Here is a tiny trained network, its code and every weight. The questions are about switching its units off for an input and a target symbol, where a switched-off unit gives its printed mean instead of its output.

import numpy as np


def w(rows, s, z=0):
    codes = np.array(rows[::2]) - 128.0
    scale = np.full(codes.shape[1], s)
    scale[-1] = z or s
    return codes * scale


def norm(h):
    return h / np.sqrt((h * h).mean(-1, keepdims=True) + 1e-5)


def f(y):
    return y / 2 * (1 + np.tanh(0.7978845608 * (y + 0.044715 * y**3)))


def softmax(a):
    e = np.exp(a - a.max(-1, keepdims=True))
    return e / e.sum(-1, keepdims=True)


def log_softmax(a):
    a = a - a.max(-1, keepdims=True)
    return a - np.log(np.exp(a).sum(-1, keepdims=True))


def net(x, mask):
    ids = ['αβγεζηλμξπσφψω'.index(c) for c in x.split()]
    T = len(ids)
    res = E[ids] + P[:T]
    u = 0
    for l in range(3):
        q, k, v = (norm(res) @ M[l].T for M in (Q, K, V))
        z = softmax(np.where(np.tri(T) > 0, q @ k.T / 2**0.5, -1e9)) @ v
        res = res + np.where(mask[u], z, O[l][:, -1]) @ O[l][:, :-1]
        u += 1
        y = f(norm(res) @ A[l][:, :-1].T + A[l][:, -1])
        res = res + np.where(mask[u : u + 8], y, B[l][:, -1]) @ B[l][:, :-1]
        u += 8
    return log_softmax(norm(res)[-1] @ U[:, :-1].T + U[:, -1])


Q, K, V, O, A, B = {}, {}, {}, {}, {}, {}
E = w([
[111,127,96,143,122,123],'α',
[112,129,133,161,157,131],'β',
[122,109,105,133,141,117],'γ',
[148,108,123,108,136,101],'ε',
[112,139,106,151,150,120],'ζ',
[113,96,131,144,141,134],'η',
[106,179,128,7,139,186],'λ',
[134,162,118,128,120,96],'μ',
[134,122,107,113,118,103],'ξ',
[137,108,139,131,92,127],'π',
[123,159,167,153,128,130],'σ',
[143,113,169,133,131,121],'φ',
[138,151,147,128,148,110],'ψ',
[132,150,155,143,92,123],'ω',
],0.0019)
P = w([
[13,174,143,149,144,223],'0',
[254,84,80,80,138,25],'1',
[224,93,107,108,98,42],'2',
[217,79,124,108,112,37],'3',
[193,85,112,122,102,49],'4',
[198,81,130,124,118,30],'5',
[212,80,130,128,118,34],'6',
[213,68,151,143,111,59],'7',
[232,82,170,117,105,25],'8',
[220,87,146,136,95,42],'9',
[218,82,149,132,111,15],'10',
[209,90,145,150,115,57],'11',
[202,90,142,134,113,31],'12',
[204,59,147,134,109,29],'13',
],0.00025)
Q[0] = w([
[206,192,254,151,73,102],'L0H1',
[182,94,64,144,184,128],'L0H1',
],0.0062)
K[0] = w([
[105,148,73,3,165,216],'L0H1',
[131,169,201,176,72,141],'L0H1',
],0.0059)
V[0] = w([
[221,179,167,96,77,255],'L0H1',
[120,41,158,172,61,96],'L0H1',
],0.00097)
O[0] = w([
[30,122,220,113,80,1,1],'L0H1',
[192,117,57,152,117,48,207],'L0H1',
],0.00094,0.00058)
A[0] = w([
[166,112,7,86,62,133,33],'L0N1',
[192,187,175,119,66,115,122],'L0N2',
[174,135,145,156,101,172,139],'L0N3',
[213,63,114,26,162,104,1],'L0N4',
[119,97,96,121,209,100,70],'L0N5',
[66,76,126,153,152,102,162],'L0N6',
[130,182,99,100,120,45,125],'L0N7',
[198,143,128,149,128,171,120],'L0N8',
],0.0018,0.00069)
B[0] = w([
[118,128,253,157,206,140,254],'L0N1',
[97,63,69,149,184,151,166],'L0N2',
[97,126,92,121,161,74,140],'L0N3',
[30,183,111,249,90,200,156],'L0N4',
[118,148,174,149,45,144,177],'L0N5',
[201,171,159,98,100,123,225],'L0N6',
[151,68,159,135,114,191,235],'L0N7',
[79,117,107,145,126,77,146],'L0N8',
],0.0015,0.00039)
Q[1] = w([
[254,42,72,221,176,68],'L1H1',
[9,213,184,43,87,179],'L1H1',
],0.0051)
K[1] = w([
[3,169,137,42,119,216],'L1H1',
[252,84,121,212,132,44],'L1H1',
],0.0043)
V[1] = w([
[85,255,159,231,27,48],'L1H1',
[133,212,45,7,148,1],'L1H1',
],0.00088)
O[1] = w([
[54,210,163,193,47,58,64],'L1H1',
[254,178,185,152,46,224,252],'L1H1',
],0.0011,0.0004)
A[1] = w([
[112,127,147,144,135,141,164],'L1N1',
[128,128,128,128,128,128,128],'L1N2',
[124,125,142,142,133,140,131],'L1N3',
[102,144,168,152,95,237,122],'L1N4',
[128,128,128,128,128,128,128],'L1N5',
[128,128,128,128,128,128,128],'L1N6',
[147,187,8,163,161,77,38],'L1N7',
[76,104,128,161,123,156,253],'L1N8',
],0.0017,0.00064)
B[1] = w([
[132,153,105,114,138,100,132],'L1N1',
[128,128,128,128,128,128,128],'L1N2',
[117,140,120,123,131,116,133],'L1N3',
[155,85,99,154,143,75,4],'L1N4',
[128,128,128,128,128,128,128],'L1N5',
[128,128,128,128,128,128,128],'L1N6',
[143,7,204,146,69,129,169],'L1N7',
[179,187,98,76,137,78,171],'L1N8',
],0.0012,0.00034)
Q[2] = w([
[228,35,138,246,140,3],'L2H1',
[29,220,118,12,117,250],'L2H1',
],0.0056)
K[2] = w([
[4,226,123,38,133,235],'L2H1',
[255,29,132,220,122,21],'L2H1',
],0.0052)
V[2] = w([
[138,154,250,113,214,76],'L2H1',
[130,187,98,205,180,175],'L2H1',
],0.0021)
O[2] = w([
[64,46,194,73,104,250,4],'L2H1',
[48,212,58,248,130,226,163],'L2H1',
],0.0017,0.00032)
A[2] = w([
[156,138,151,75,172,88,39],'L2N1',
[5,165,115,132,170,133,57],'L2N2',
[120,212,129,172,80,192,9],'L2N3',
[100,98,88,67,199,67,98],'L2N4',
[92,168,44,188,179,179,29],'L2N5',
[163,110,129,170,113,116,214],'L2N6',
[124,118,81,96,64,179,191],'L2N7',
[96,116,154,126,157,202,156],'L2N8',
],0.0032,0.0012)
B[2] = w([
[77,121,170,211,158,146,116],'L2N1',
[162,47,135,138,170,35,58],'L2N2',
[209,50,195,165,95,143,108],'L2N3',
[238,101,113,190,110,192,125],'L2N4',
[96,86,144,49,48,156,123],'L2N5',
[105,151,132,25,168,138,250],'L2N6',
[180,199,208,184,254,50,148],'L2N7',
[128,196,60,161,159,85,129],'L2N8',
],0.0018,0.0013)
U = w([
[195,240,2,187,97,23,148],'α',
[44,65,130,212,111,197,170],'β',
[96,84,13,7,32,205,68],'γ',
[60,32,57,99,88,43,122],'ε',
[104,146,66,194,26,202,212],'ζ',
[246,41,25,172,199,226,145],'η',
[127,180,82,86,159,169,6],'λ',
[251,189,190,109,37,212,106],'μ',
[59,91,51,150,243,83,123],'ξ',
[250,71,166,62,147,7,107],'π',
[65,164,200,197,177,44,127],'σ',
[96,39,242,38,176,199,173],'φ',
[142,212,202,215,188,217,92],'ψ',
[64,210,194,45,56,48,121],'ω',
],0.0085,0.0024)

Each question gives the input, a string of symbols that net reads in full, and the target symbol t.
The units are the heads (2 rows each of Q, K, V and O) and the neurons (one row each of A and B). Each row of codes is followed by its name. A weight is (code - 128) times the scale printed after its matrix; where a second scale follows, it is the last column's (O, A, B and U).
mask holds one flag per unit, layer by layer, with each layer's heads first. A switched-off unit (its flag False) gives its mean, the last column of its rows in O or B, instead of its output. The means were averaged over made-up inputs and are rounded, as every weight is.
A unit's drop is (log p(t) with every unit on - log p(t) with that unit switched off) / (log p(t) with every unit on - log p(t) with every unit switched off).
The circuit of an input: a set's keep is (log p(t) with only the set's units on - log p(t) with every unit switched off) / (log p(t) with every unit on - log p(t) with every unit switched off). Starting from the 12 units with the biggest drops (on a tie, the unit counted first), units are removed one at a time, each time the one whose removal leaves the highest keep (on an exact tie, the one counted first), for as long as the keep stays at least 0.8.
units of the circuit, in order: the units of the circuit, biggest drop first
most important unit: the unit with the biggest drop
top k neurons: the k neurons with the biggest drops, biggest first
top k neurons in layer l: the k neurons of layer l with the biggest drops, biggest first
input ω μ σ γ η ψ ε α α α φ ω μ, target ω: most important unit : L1H1
input ζ φ π α φ π φ α α α, target ζ: units of the circuit, in order : [L2H1; L2N5]
input ψ α μ α π σ α, target ψ: units of the circuit, in order : [L2H1; L2N7]
input η α α α ω α η β, target η: units of the circuit, in order : [L1H1; L0N4; L2N4]
input φ μ α α ω γ ω ω, target φ: units of the circuit, in order : [L2H1; L0N4; L0N2]
input η α α π φ η η α α φ ω α, target η: top 3 neurons : [L0N4; L2N4; L0N1]
input β η α γ ω β ψ ω α α π γ ζ, target β: top 3 neurons in layer 0 : [L0N7; L0N4; L0N2]
input π ε β, target π: units of the circuit, in order : [L2H1; L0N4]
input ψ α λ γ α μ α γ π β η ψ, target ψ: top 3 neurons : [L2N1; L2N5; L0N4]
input ξ ω η, target ξ: top 2 neurons : [L0N1; L2N8]
input η α η α α, target η: units of the circuit, in order : [L1H1; L2N4]
input σ α α π ζ η, target σ: top 2 neurons in layer 0 : [L0N4; L0N1]
input η α φ α ξ η φ α ζ ξ μ σ, target η: top 4 neurons : [L0N4; L2N4; L0N1; L0N2]
input σ α η ε ω ξ γ, target σ: top neuron in layer 2 : [L2N7]
input ξ β γ α ω α α σ π, target ξ: top 3 neurons : [L0N1; L2N8; L2N7]
input π α μ γ φ ψ σ η η, target π: top 2 neurons : [L0N1; L1N7]
input γ ξ α α σ α α φ φ α, target γ: top 2 neurons : [L2N5; L0N4]
input α γ η φ γ ξ ω ζ α ε α ω ψ γ, target α: top 2 neurons : [L0N4; L1N7]
input π β ξ μ ζ ψ, target π: top 2 neurons : [L1N7; L0N1]
input μ α φ η η α η γ α ζ ζ η μ α, target μ: most important unit : L1H1
input ζ ξ ξ φ φ γ α ζ ω η β ξ, target ζ: top 2 neurons in layer 0 : [L0N4; L0N1]
input ψ π γ η ξ, target ψ: top 2 neurons in layer 2 : [L2N7; L2N8]
input β μ γ ξ ω η, target β: top 3 neurons in layer 2 : [L2N5; L2N3; L2N2]
input η α β η π α π π ω η η η α π, target η: top 2 neurons in layer 0 : [L0N1; L0N4]
input η α α η ψ φ ξ α π η ψ, target η: top 2 neurons : [L2N4; L0N1]
input η π μ ξ ζ η ψ ω φ ζ α η β η, target η: top 2 neurons : [L2N4; L0N1]
input ω ω η ε η α β φ ζ μ ζ α η, target ω: top neuron : [L0N1]
